Here is a tiny trained network, its code and every weight. The questions are about switching its units off for an input and a target symbol, where a switched-off unit gives its printed mean instead of its output.

import numpy as np


def w(rows, s, z=0):
    codes = np.array(rows[::2]) - 128.0
    scale = np.full(codes.shape[1], s)
    scale[-1] = z or s
    return codes * scale


def f(y):
    return y / 2 * (1 + np.tanh(0.7978845608 * (y + 0.044715 * y**3)))


def softmax(a):
    e = np.exp(a - a.max(-1, keepdims=True))
    return e / e.sum(-1, keepdims=True)


def log_softmax(a):
    a = a - a.max(-1, keepdims=True)
    return a - np.log(np.exp(a).sum(-1, keepdims=True))


def net(x, mask):
    ids = ['ΔΞΠΦΩβγζηψ'.index(c) for c in x.split()]
    T = len(ids)
    res = E[ids] + P[:T]
    u = 0
    for l in range(2):
        r = res
        for j in range(2):
            rows = slice(3 * j, 3 * j + 3)
            q, k, v = (r @ M[l][rows].T for M in (Q, K, V))
            z = softmax(np.where(np.tri(T) > 0, q @ k.T / 3**0.5, -1e9)) @ v
            o = O[l][rows]
            res = res + np.where(mask[u + j], z, o[:, -1]) @ o[:, :-1]
        u += 2
        y = f(res @ A[l][:, :-1].T + A[l][:, -1])
        res = res + np.where(mask[u : u + 16], y, B[l][:, -1]) @ B[l][:, :-1]
        u += 16
    return log_softmax(res[-1] @ U[:, :-1].T + U[:, -1])


Q, K, V, O, A, B = {}, {}, {}, {}, {}, {}
E = w([
[105,112,62,133],'Δ',
[155,52,124,247],'Ξ',
[100,95,33,73],'Π',
[208,130,133,148],'Φ',
[89,89,66,169],'Ω',
[172,117,120,164],'β',
[164,129,103,139],'γ',
[124,108,67,109],'ζ',
[168,129,106,139],'η',
[167,131,107,141],'ψ',
],0.013)
P = w([
[33,189,164,160],'0',
[119,54,203,18],'1',
[152,179,101,198],'2',
[73,21,194,62],'3',
[183,147,81,94],'4',
[69,40,143,70],'5',
[145,140,73,124],'6',
[121,116,164,80],'7',
[169,155,49,210],'8',
[119,93,161,110],'9',
[188,119,80,122],'10',
[121,3,214,137],'11',
],0.013)
Q[0] = w([
[124,157,108,107],'L0H0',
[127,57,16,125],'L0H0',
[171,125,238,62],'L0H0',
[79,254,149,112],'L0H1',
[150,84,229,177],'L0H1',
[154,165,33,94],'L0H1',
],0.0067)
K[0] = w([
[79,95,144,116],'L0H0',
[167,172,3,227],'L0H0',
[1,143,245,141],'L0H0',
[137,108,166,43],'L0H1',
[171,107,227,118],'L0H1',
[160,231,109,216],'L0H1',
],0.0069)
V[0] = w([
[66,184,131,121],'L0H0',
[91,52,88,66],'L0H0',
[158,162,192,142],'L0H0',
[88,98,91,81],'L0H1',
[50,171,103,254],'L0H1',
[136,138,62,220],'L0H1',
],0.009)
O[0] = w([
[2,197,142,60,83],'L0H0',
[28,158,10,114,106],'L0H0',
[157,160,132,54,90],'L0H0',
[94,40,87,111,113],'L0H1',
[175,162,215,163,255],'L0H1',
[174,182,116,207,241],'L0H1',
],0.0059,0.0061)
A[0] = w([
[140,195,82,135,1],'L0N0',
[166,131,178,128,157],'L0N1',
[91,56,148,126,109],'L0N2',
[92,141,128,165,236],'L0N3',
[104,183,105,78,54],'L0N4',
[56,159,204,137,196],'L0N5',
[157,226,151,184,138],'L0N6',
[72,134,102,47,230],'L0N7',
[185,154,172,148,94],'L0N8',
[153,125,114,135,110],'L0N9',
[163,182,99,90,173],'L0N10',
[108,185,150,167,227],'L0N11',
[146,246,87,125,184],'L0N12',
[100,81,153,73,152],'L0N13',
[131,216,65,131,252],'L0N14',
[100,91,43,172,247],'L0N15',
],0.013,0.0027)
B[0] = w([
[91,182,212,164,142],'L0N0',
[77,96,89,121,183],'L0N1',
[119,150,191,76,191],'L0N2',
[198,137,151,64,169],'L0N3',
[117,130,62,202,122],'L0N4',
[164,139,82,2,150],'L0N5',
[161,111,95,95,254],'L0N6',
[184,136,148,144,138],'L0N7',
[121,110,81,125,216],'L0N8',
[145,149,102,133,157],'L0N9',
[5,130,132,105,134],'L0N10',
[179,121,120,70,180],'L0N11',
[91,220,120,92,172],'L0N12',
[119,90,146,73,163],'L0N13',
[154,193,87,120,170],'L0N14',
[170,142,90,149,229],'L0N15',
],0.0099,0.009)
Q[1] = w([
[111,143,98,144],'L1H0',
[2,145,173,94],'L1H0',
[118,86,148,105],'L1H0',
[127,97,79,129],'L1H1',
[123,139,114,121],'L1H1',
[109,135,130,106],'L1H1',
],0.021)
K[1] = w([
[2,55,183,104],'L1H0',
[148,109,83,11],'L1H0',
[211,196,72,136],'L1H0',
[2,47,115,212],'L1H1',
[23,165,71,128],'L1H1',
[174,133,130,61],'L1H1',
],0.0071)
V[1] = w([
[5,249,224,139],'L1H0',
[147,3,106,118],'L1H0',
[148,174,189,152],'L1H0',
[155,135,15,178],'L1H1',
[151,25,129,107],'L1H1',
[243,231,227,41],'L1H1',
],0.007)
O[1] = w([
[111,11,88,85,1],'L1H0',
[45,226,164,103,159],'L1H0',
[232,131,33,161,110],'L1H0',
[180,123,81,1,132],'L1H1',
[72,190,135,111,161],'L1H1',
[209,133,145,187,216],'L1H1',
],0.0067,0.02)
A[1] = w([
[147,154,17,143,135],'L1N0',
[152,193,100,100,110],'L1N1',
[116,188,137,150,125],'L1N2',
[192,96,60,161,192],'L1N3',
[127,146,143,198,144],'L1N4',
[95,22,140,61,254],'L1N5',
[83,182,93,64,115],'L1N6',
[106,219,139,48,201],'L1N7',
[191,182,147,22,67],'L1N8',
[105,156,240,18,230],'L1N9',
[175,99,14,101,61],'L1N10',
[60,73,199,129,207],'L1N11',
[157,55,99,183,77],'L1N12',
[85,112,89,176,136],'L1N13',
[76,64,90,254,136],'L1N14',
[238,128,143,114,94],'L1N15',
],0.0084,0.005)
B[1] = w([
[96,129,135,111,214],'L1N0',
[102,128,139,122,231],'L1N1',
[125,133,91,83,214],'L1N2',
[158,154,138,90,201],'L1N3',
[136,102,105,83,189],'L1N4',
[7,186,2,109,138],'L1N5',
[159,76,185,160,163],'L1N6',
[145,149,173,130,250],'L1N7',
[96,80,126,119,227],'L1N8',
[141,137,31,191,204],'L1N9',
[129,159,133,183,165],'L1N10',
[43,92,78,154,138],'L1N11',
[87,163,154,22,148],'L1N12',
[114,104,117,38,128],'L1N13',
[111,82,89,116,143],'L1N14',
[27,90,145,131,239],'L1N15',
],0.0085,0.015)
U = w([
[118,164,208,9,111],'Δ',
[135,182,160,191,127],'Ξ',
[139,132,29,113,253],'Π',
[86,109,136,188,118],'Φ',
[255,101,221,136,193],'Ω',
[142,95,164,209,224],'β',
[94,117,161,138,48],'γ',
[88,122,145,122,4],'ζ',
[89,116,159,143,58],'η',
[95,115,163,141,37],'ψ',
],0.0094,0.003)

Each question gives the input, a string of symbols that net reads in full, and the target symbol t.
The units are the heads (3 rows each of Q, K, V and O) and the neurons (one row each of A and B). Each row of codes is followed by its name. A weight is (code - 128) times the scale printed after its matrix; where a second scale follows, it is the last column's (O, A, B and U).
mask holds one flag per unit, layer by layer, with each layer's heads first. A switched-off unit (its flag False) gives its mean, the last column of its rows in O or B, instead of its output. The means were averaged over made-up inputs and are rounded, as every weight is.
A unit's drop is (log p(t) with every unit on - log p(t) with that unit switched off) / (log p(t) with every unit on - log p(t) with every unit switched off).
The circuit of an input: a set's keep is (log p(t) with only the set's units on - log p(t) with every unit switched off) / (log p(t) with every unit on - log p(t) with every unit switched off). Starting from the 12 units with the biggest drops (on a tie, the unit counted first), units are removed one at a time, each time the one whose removal leaves the highest keep (on an exact tie, the one counted first), for as long as the keep stays at least 0.8.
units of the circuit, in order: the units of the circuit, biggest drop first
k most important neurons: the k neurons with the biggest drops, biggest first
k most important neurons of layer l: the k neurons of layer l with the biggest drops, biggest first
input Ω Ξ ζ, target Δ: units of the circuit, in order -> [L0N12 L1N9]
input Ξ Δ Π η Ξ Ω, target Π: units of the circuit, in order -> [L1H0 L0H1]
input Ω β ψ, target Δ: units of the circuit, in order -> [L0N12 L1N9 L0N6]
input Ξ Ξ Φ Π Ω Ξ Δ, target Δ: units of the circuit, in order -> [L1N9]
input Ω Ω β Ξ Ξ η γ β β Δ ζ β, target β: 3 most important neurons -> [L0N6 L0N8 L0N2]
input Ξ Ξ Ξ Ξ Ξ Δ Ξ η Π, target Δ: units of the circuit, in order -> [L1N9 L1H1]
input ζ Ξ ζ η Ξ Ξ Π β Φ, target Δ: units of the circuit, in order -> [L1N9 L1H1]
input β Ξ Π, target Δ: 2 most important neurons of layer 1 -> [L1N9 L1N0]
input Ξ Ω Ω Ω Ω Π Π Ξ ζ, target Δ: 3 most important neurons -> [L0N12 L1N9 L0N0]
input Ξ η Ω Φ Ξ Ω Ξ β, target Ξ: 2 most important neurons of layer 1 -> [L1N15 L1N9]
input β Ω Ξ Ξ, target β: 3 most important neurons of layer 0 -> [L0N6 L0N5 L0N2]
input Π Ω Δ Ω Ξ Ω Ξ Ξ Δ Φ Ξ Ξ, target Δ: 3 most important neurons of layer 0 -> [L0N14 L0N2 L0N0]
input η Π Φ, target Δ: units of the circuit, in order -> [L0N12 L1N9 L0N6]
input Ξ Ω Ξ Ξ Ω Ξ Δ, target Δ: units of the circuit, in order -> [L1N9]
input Π γ Ω η, target Π: units of the circuit, in order -> [L0N13 L0H1 L1N9]
input β Ω Ξ Φ β Ξ, target Ξ: 2 most important neurons -> [L0N10 L1N9]
input Ξ Ξ Ξ Φ, target Ξ: 2 most important neurons of layer 0 -> [L0N6 L0N11]
input Ξ Π β Φ ζ Ξ Ξ Ξ Ξ, target Π: 3 most important neurons of layer 0 -> [L0N8 L0N2 L0N6]
input β Ω ψ Ξ, target β: 2 most important neurons of layer 0 -> [L0N5 L0N2]
input Ξ Ξ Ω Ξ Ξ Δ, target Ω: 3 most important neurons -> [L0N14 L0N12 L1N15]
input Π Π Π Π ζ η, target Π: 3 most important neurons -> [L1N5 L0N0 L1N7]
input β Φ Φ Δ, target β: 3 most important neurons -> [L0N5 L0N11 L0N6]
input ψ β Ω, target Δ: 4 most important neurons of layer 0 -> [L0N12 L0N0 L0N13 L0N14]
